Below are the code and all the weights of a small trained network. Each question names an input and a class and asks about switching units off, where a switched-off unit gives its printed mean instead of its output.

import numpy as np


def w(rows, s, z=0):
    codes = np.array(rows[::2]) - 128.0
    scale = np.full(codes.shape[1], s)
    scale[-1] = z or s
    return codes * scale


def norm(h):
    return h / np.sqrt((h * h).mean(-1, keepdims=True) + 1e-5)


def f(y):
    return np.maximum(y, 0)


def log_softmax(a):
    a = a - a.max(-1, keepdims=True)
    return a - np.log(np.exp(a).sum(-1, keepdims=True))


def net(x, mask):
    res = np.array(x, float).reshape(1, 6) / 4 @ E
    u = 0
    for l in range(3):
        y = f(norm(res) @ A[l][:, :-1].T + A[l][:, -1])
        res = res + np.where(mask[u : u + 9], y, B[l][:, -1]) @ B[l][:, :-1]
        u += 9
    return log_softmax(norm(res)[-1] @ U[:, :-1].T + U[:, -1])


A, B = {}, {}
E = w([
[82,107,85,145,88,144,97,130,108],'x0',
[200,158,202,149,51,111,65,149,145],'x1',
[33,212,105,160,114,91,138,119,156],'x2',
[165,161,2,90,76,136,71,138,158],'x3',
[183,84,74,175,209,63,62,148,136],'x4',
[115,136,96,108,200,212,102,14,68],'x5',
],0.0085)
A[0] = w([
[65,182,62,77,34,132,197,104,60,146],'0.n0',
[178,42,111,117,184,159,148,196,49,64],'0.n1',
[133,113,110,77,226,71,173,150,164,5],'0.n2',
[54,30,106,167,206,151,90,61,117,107],'0.n3',
[194,56,163,57,197,116,116,159,78,118],'0.n4',
[53,125,27,103,145,149,187,53,112,114],'0.n5',
[165,90,87,116,210,117,111,81,172,18],'0.n6',
[254,140,113,85,102,188,240,221,149,187],'0.n7',
[111,123,233,190,138,146,127,186,154,45],'0.n8',
],0.0067,0.0025)
B[0] = w([
[117,114,112,30,196,234,165,216,121,254],'0.n0',
[95,114,45,60,168,169,181,73,128,201],'0.n1',
[87,140,206,90,126,140,125,67,141,164],'0.n2',
[211,140,178,153,114,78,156,141,54,225],'0.n3',
[2,48,113,168,148,207,98,122,190,219],'0.n4',
[118,165,146,234,210,193,145,164,104,251],'0.n5',
[130,116,29,73,108,165,234,179,127,174],'0.n6',
[133,206,89,132,142,102,104,135,191,243],'0.n7',
[163,154,88,86,146,166,171,150,152,199],'0.n8',
],0.0073,0.0052)
A[1] = w([
[173,160,237,46,35,165,131,190,131,107],'1.n0',
[181,111,75,136,121,99,16,171,212,152],'1.n1',
[157,186,151,144,126,112,214,184,199,159],'1.n2',
[127,126,210,169,171,35,155,173,249,128],'1.n3',
[154,175,201,221,38,141,131,56,2,109],'1.n4',
[182,114,177,102,109,203,115,128,110,140],'1.n5',
[134,33,133,130,208,169,205,187,120,3],'1.n6',
[192,38,145,198,191,43,140,84,84,128],'1.n7',
[236,41,184,133,146,74,72,84,118,229],'1.n8',
],0.0072,0.0039)
B[1] = w([
[157,209,163,69,118,34,126,81,93,227],'1.n0',
[138,72,157,254,126,105,112,123,149,238],'1.n1',
[161,190,161,118,140,116,100,110,77,253],'1.n2',
[63,175,194,62,99,155,120,139,112,231],'1.n3',
[157,144,99,93,119,134,64,149,212,176],'1.n4',
[140,86,120,95,110,117,85,136,166,195],'1.n5',
[141,96,87,53,87,166,102,89,45,233],'1.n6',
[156,152,189,114,183,91,179,156,127,180],'1.n7',
[27,79,76,120,103,160,171,92,146,190],'1.n8',
],0.0097,0.0059)
A[2] = w([
[71,127,248,238,98,63,149,205,182,4],'2.n0',
[175,163,41,216,238,159,61,166,142,247],'2.n1',
[179,90,188,136,19,240,52,13,154,115],'2.n2',
[86,46,117,70,109,141,238,120,115,77],'2.n3',
[110,217,63,29,34,163,109,202,172,98],'2.n4',
[36,204,165,160,129,149,81,153,140,131],'2.n5',
[60,78,177,50,128,188,224,1,158,62],'2.n6',
[121,67,91,145,174,188,10,138,117,130],'2.n7',
[38,224,81,176,75,208,174,177,84,20],'2.n8',
],0.0067,0.0035)
B[2] = w([
[95,117,84,102,121,150,19,72,177,200],'2.n0',
[153,90,156,174,128,86,245,151,135,254],'2.n1',
[95,133,202,119,66,53,40,128,200,213],'2.n2',
[67,201,69,176,171,181,133,56,73,208],'2.n3',
[218,129,222,110,216,112,254,155,165,252],'2.n4',
[160,80,147,30,161,163,110,111,58,222],'2.n5',
[87,112,28,191,158,90,44,143,117,252],'2.n6',
[74,195,210,109,176,145,169,131,88,220],'2.n7',
[145,32,39,160,65,120,73,87,62,212],'2.n8',
],0.0076,0.0056)
U = w([
[85,104,27,76,149,236,159,107,50,138],'0',
[188,103,99,194,145,108,206,164,155,225],'1',
[157,249,206,25,105,88,117,146,129,140],'2',
[93,112,136,137,47,92,18,103,207,2],'3',
],0.014,0.0013)

Each question gives the input, the list of numbers given to net, and the class t.
The units are the neurons (one row each of A and B). Each row of codes is followed by its name. A weight is (code - 128) times the scale printed after its matrix; where a second scale follows, it is the last column's (A, B and U).
mask holds one flag per neuron, layer by layer. A switched-off neuron (its flag False) gives its mean, the last column of its row in B, instead of its output. The means were averaged over made-up inputs and are rounded, as every weight is.
A unit's drop is (log p(t) with every unit on - log p(t) with that unit switched off) / (log p(t) with every unit on - log p(t) with every unit switched off).
The circuit of an input: a set's keep is (log p(t) with only the set's units on - log p(t) with every unit switched off) / (log p(t) with every unit on - log p(t) with every unit switched off). Starting from the 12 units with the biggest drops (on a tie, the unit counted first), units are removed one at a time, each time the one whose removal leaves the highest keep (on an exact tie, the one counted first), for as long as the keep stays at least 0.8.
units of the circuit, in order: the units of the circuit, biggest drop first
top k neurons: the k neurons with the biggest drops, biggest first
top k neurons in layer l: the k neurons of layer l with the biggest drops, biggest first
drop of u: that unit's drop, to one decimal
input [3,4,7,-3,5,8], class 1: top neuron : (2.n1)
input [-2,1,-6,3,4,-1], class 1: top 4 neurons : (0.n7, 0.n0, 1.n1, 2.n1)
input [6,6,2,-7,8,-8], class 3: top 3 neurons : (2.n0, 1.n1, 1.n8)
input [-3,3,-3,8,-1,1], class 3: units of the circuit, in order : (1.n1, 2.n2)
input [8,6,2,-6,-3,8], class 2: units of the circuit, in order : (1.n4, 0.n4)
input [-6,-8,0,0,5,-8], class 0: top 2 neurons : (1.n0, 0.n1)
input [3,0,7,-3,-3,-2], class 0: top 4 neurons in layer 0 : (0.n3, 0.n7, 0.n0, 0.n2)
input [4,2,4,4,0,2], class 1: top 2 neurons : (2.n1, 2.n4)
input [-4,-4,4,-5,8,-4], class 0: top 2 neurons : (0.n7, 1.n0)
input [-5,-4,6,0,4,2], class 1: top 3 neurons in layer 0 : (0.n3, 0.n0, 0.n4)
input [-7,6,3,-6,4,8], class 3: top 2 neurons : (1.n8, 0.n0)
input [-7,-4,-1,-8,1,-5], class 0: top 3 neurons in layer 1 : (1.n0, 1.n6, 1.n4)
input [6,-4,1,1,-1,-8], class 2: top 2 neurons in layer 1 : (1.n2, 1.n8)
input [2,3,-4,7,5,-3], class 1: units of the circuit, in order : (2.n1)
input [-4,4,-1,0,8,-4], class 3: top 3 neurons : (1.n1, 1.n3, 2.n0)
input [-4,-4,2,7,7,-6], class 3: top 3 neurons : (1.n1, 0.n0, 2.n0)
input [6,4,-3,-3,-5,7], class 2: top 2 neurons : (1.n4, 1.n1)
input [-6,4,-4,2,3,0], class 3: top 2 neurons in layer 0 : (0.n0, 0.n5)
input [7,5,-6,-8,-2,4], class 3: drop of 0.n0 : 0.1
input [-6,-1,5,5,1,1], class 1: drop of 2.n1 : 0.3
input [-5,-1,5,-2,7,6], class 1: drop of 1.n6 : 0.0
input [-1,5,2,3,5,4], class 1: drop of 0.n6 : 0.1
input [-6,7,-5,2,5,-2], class 3: top neuron : (1.n1)
